Below is a small trained network, with its code and all its weights. Each question gives an input and a class and asks what happens when units are switched off, that is, made to give their printed mean instead of their output.

import numpy as np


def w(rows, s, z=0):
    codes = np.array(rows[::2]) - 128.0
    scale = np.full(codes.shape[1], s)
    scale[-1] = z or s
    return codes * scale


def f(y):
    return y / 2 * (1 + np.tanh(0.7978845608 * (y + 0.044715 * y**3)))


def log_softmax(a):
    a = a - a.max(-1, keepdims=True)
    return a - np.log(np.exp(a).sum(-1, keepdims=True))


def net(x, mask):
    res = np.array(x, float).reshape(1, 5) / 4 @ E
    y = f(res @ A[0][:, :-1].T + A[0][:, -1])
    res = res + np.where(mask, y, B[0][:, -1]) @ B[0][:, :-1]
    return log_softmax(res[-1] @ U[:, :-1].T + U[:, -1])


A, B = {}, {}
E = w([
[125,121,136,119],'x0',
[124,121,136,119],'x1',
[231,204,53,31],'x2',
[251,43,116,148],'x3',
[203,232,245,175],'x4',
],0.014)
A[0] = w([
[144,90,135,201,127],'N0',
[208,52,149,120,196],'N1',
[154,66,114,128,78],'N2',
[66,74,123,165,238],'N3',
[70,139,192,201,255],'N4',
[184,182,99,5,215],'N5',
[139,69,43,84,152],'N6',
],0.014,0.0076)
B[0] = w([
[232,116,215,167,168],'N0',
[234,141,141,170,202],'N1',
[125,120,139,188,161],'N2',
[151,9,90,174,212],'N3',
[57,121,177,125,225],'N4',
[116,208,88,86,253],'N5',
[127,177,36,183,219],'N6',
],0.012,0.024)
U = w([
[51,49,103,134,253],'0',
[48,130,207,153,107],'1',
[189,62,130,184,48],'2',
[206,109,245,132,74],'3',
[46,131,43,34,232],'4',
[123,214,186,31,86],'5',
[182,170,80,160,17],'6',
[254,160,157,44,175],'7',
],0.012,0.0046)

Each question gives the input, the list of numbers given to net, and the class t.
The units are the neurons (one row each of A and B). Each row of codes is followed by its name. A weight is (code - 128) times the scale printed after its matrix; where a second scale follows, it is the last column's (A, B and U).
mask holds one flag per neuron, in row order. A switched-off neuron (its flag False) gives its mean, the last column of its row in B, instead of its output. The means were averaged over made-up inputs and are rounded, as every weight is.
A unit's drop is (log p(t) with every unit on - log p(t) with that unit switched off) / (log p(t) with every unit on - log p(t) with every unit switched off).
The circuit of an input: a set's keep is (log p(t) with only the set's units on - log p(t) with every unit switched off) / (log p(t) with every unit on - log p(t) with every unit switched off). Starting from all 7 units, units are removed one at a time, each time the one whose removal leaves the highest keep (on an exact tie, the one counted first), for as long as the keep stays at least 0.8.
units of the circuit, in order: the units of the circuit, biggest drop first
unit that matters most: the unit with the biggest drop
top k neurons: the k neurons with the biggest drops, biggest first
drop when u is switched off: that unit's drop, to one decimal
input [-4,-8,-8,-6,-1], class 0: unit that matters most	N3
input [3,6,1,8,2], class 7: top 3 neurons	[N3 N4 N1]
input [-6,2,0,-8,-7], class 0: top 2 neurons	[N5 N3]
input [5,0,-5,8,2], class 3: top 2 neurons	[N0 N6]
input [-2,6,7,-1,7], class 5: units of the circuit, in order	[N5 N3]
input [2,5,-4,4,2], class 3: top 2 neurons	[N6 N0]
input [3,-6,2,-4,0], class 4: top 2 neurons	[N1 N0]
input [-2,-2,1,8,-2], class 6: top 2 neurons	[N6 N3]
input [-4,-6,-3,7,1], class 3: units of the circuit, in order	[N0 N6]
input [-2,3,5,8,0], class 6: top 2 neurons	[N6 N2]
input [-8,4,8,-2,0], class 4: top 2 neurons	[N1 N0]
input [0,-3,-2,-2,1], class 1: top 2 neurons	[N6 N4]
input [1,8,7,-5,3], class 5: top 2 neurons	[N3 N6]
input [-8,-2,-4,3,2], class 3: units of the circuit, in order	[N6]
input [-1,6,1,1,-7], class 6: top 2 neurons	[N6 N4]
input [1,5,-4,-7,-1], class 0: top 2 neurons	[N3 N0]
input [3,-6,-1,-4,2], class 1: drop when N3 is switched off	0.1
input [-7,0,1,-2,-3], class 4: drop when N0 is switched off	0.2
input [2,2,-1,0,-2], class 0: drop when N0 is switched off	0.5
input [-2,1,-7,6,3], class 3: units of the circuit, in order	[N0]
